Below are the code and all the weights of a small trained network. Each question names an input and a class and asks about switching units off, where a switched-off unit gives its printed mean instead of its output.

import numpy as np


def w(rows, s, z=0):
    codes = np.array(rows[::2]) - 128.0
    scale = np.full(codes.shape[1], s)
    scale[-1] = z or s
    return codes * scale


def norm(h):
    return h / np.sqrt((h * h).mean(-1, keepdims=True) + 1e-5)


def f(y):
    return y / 2 * (1 + np.tanh(0.7978845608 * (y + 0.044715 * y**3)))


def log_softmax(a):
    a = a - a.max(-1, keepdims=True)
    return a - np.log(np.exp(a).sum(-1, keepdims=True))


def net(x, mask):
    res = np.array(x, float).reshape(1, 2) / 4 @ E
    u = 0
    for l in range(4):
        y = f(norm(res) @ A[l][:, :-1].T + A[l][:, -1])
        res = res + np.where(mask[u : u + 6], y, B[l][:, -1]) @ B[l][:, :-1]
        u += 6
    return log_softmax(norm(res)[-1] @ U[:, :-1].T + U[:, -1])


A, B = {}, {}
E = w([
[115,251,144,61],'x0',
[190,124,45,84],'x1',
],0.0024)
A[0] = w([
[10,158,254,135,113],'0.n0',
[140,127,137,127,127],'0.n1',
[238,230,42,24,4],'0.n2',
[130,140,118,151,125],'0.n3',
[146,71,64,152,106],'0.n4',
[156,129,152,131,122],'0.n5',
],0.0029,0.0024)
B[0] = w([
[33,215,165,197,247],'0.n0',
[126,128,125,132,127],'0.n1',
[17,111,3,50,177],'0.n2',
[126,127,126,126,125],'0.n3',
[152,61,199,148,138],'0.n4',
[123,128,121,127,123],'0.n5',
],0.0026,0.0014)
A[1] = w([
[102,88,212,224,123],'1.n0',
[131,132,124,144,116],'1.n1',
[134,187,101,35,50],'1.n2',
[113,132,146,83,93],'1.n3',
[122,115,150,92,128],'1.n4',
[171,184,5,3,7],'1.n5',
],0.0045,0.0015)
B[1] = w([
[107,123,107,55,247],'1.n0',
[128,128,133,109,125],'1.n1',
[146,78,128,107,171],'1.n2',
[143,111,140,187,121],'1.n3',
[131,122,135,145,126],'1.n4',
[76,109,3,80,250],'1.n5',
],0.0043,0.0021)
A[2] = w([
[133,126,112,134,84],'2.n0',
[95,89,144,136,174],'2.n1',
[102,149,93,191,113],'2.n2',
[69,121,100,181,169],'2.n3',
[141,197,189,64,1],'2.n4',
[254,78,47,169,105],'2.n5',
],0.005,0.00071)
B[2] = w([
[119,126,148,111,118],'2.n0',
[135,126,79,105,177],'2.n1',
[130,183,152,76,130],'2.n2',
[157,158,109,71,176],'2.n3',
[153,81,160,251,166],'2.n4',
[150,254,197,113,252],'2.n5',
],0.0043,0.0016)
A[3] = w([
[98,103,134,112,138],'3.n0',
[253,135,181,140,53],'3.n1',
[167,222,156,131,73],'3.n2',
[98,153,169,145,119],'3.n3',
[115,116,131,116,127],'3.n4',
[77,196,198,188,4],'3.n5',
],0.0075,0.0024)
B[3] = w([
[164,112,150,184,149],'3.n0',
[239,195,168,77,179],'3.n1',
[149,2,170,151,190],'3.n2',
[169,173,116,129,181],'3.n3',
[158,111,154,174,134],'3.n4',
[51,250,153,146,253],'3.n5',
],0.0044,0.0033)
U = w([
[145,120,152,180,46],'0',
[90,5,150,164,162],'1',
[133,129,123,156,2],'2',
[237,143,182,97,185],'3',
[132,129,123,152,33],'4',
[44,227,187,181,181],'5',
[100,145,20,55,177],'6',
],0.015,0.0099)

Each question gives the input, the list of numbers given to net, and the class t.
The units are the neurons (one row each of A and B). Each row of codes is followed by its name. A weight is (code - 128) times the scale printed after its matrix; where a second scale follows, it is the last column's (A, B and U).
mask holds one flag per neuron, layer by layer. A switched-off neuron (its flag False) gives its mean, the last column of its row in B, instead of its output. The means were averaged over made-up inputs and are rounded, as every weight is.
A unit's drop is (log p(t) with every unit on - log p(t) with that unit switched off) / (log p(t) with every unit on - log p(t) with every unit switched off).
The circuit of an input: a set's keep is (log p(t) with only the set's units on - log p(t) with every unit switched off) / (log p(t) with every unit on - log p(t) with every unit switched off). Starting from the 12 units with the biggest drops (on a tie, the unit counted first), units are removed one at a time, each time the one whose removal leaves the highest keep (on an exact tie, the one counted first), for as long as the keep stays at least 0.8.
circuit, biggest first: the units of the circuit, biggest drop first
top k neurons: the k neurons with the biggest drops, biggest first
top k neurons in layer l: the k neurons of layer l with the biggest drops, biggest first
drop when u is switched off: that unit's drop, to one decimal
input [-3,-4], class 1: top neuron in layer 3 => 3.n5
input [7,0], class 6: circuit, biggest first => 3.n5, 2.n5
input [0,0], class 0: top 2 neurons => 0.n2, 1.n5
input [-4,-2], class 1: top 2 neurons => 1.n5, 3.n5
input [-3,-3], class 1: top 2 neurons => 3.n5, 1.n5
input [-5,-1], class 3: top 2 neurons in layer 0 => 0.n0, 0.n2
input [-5,-5], class 1: top 2 neurons => 3.n5, 2.n5
input [-5,-6], class 1: top 3 neurons => 2.n5, 3.n5, 1.n0
input [-2,0], class 3: top 2 neurons => 0.n0, 1.n5
input [-2,-3], class 1: top 2 neurons in layer 1 => 1.n0, 1.n5
input [-7,1], class 3: drop when 2.n5 is switched off => 0.1
input [-4,8], class 3: drop when 0.n4 is switched off => 0.6
input [8,1], class 6: drop when 3.n5 is switched off => 0.1
input [-8,7], class 3: circuit, biggest first => 2.n5
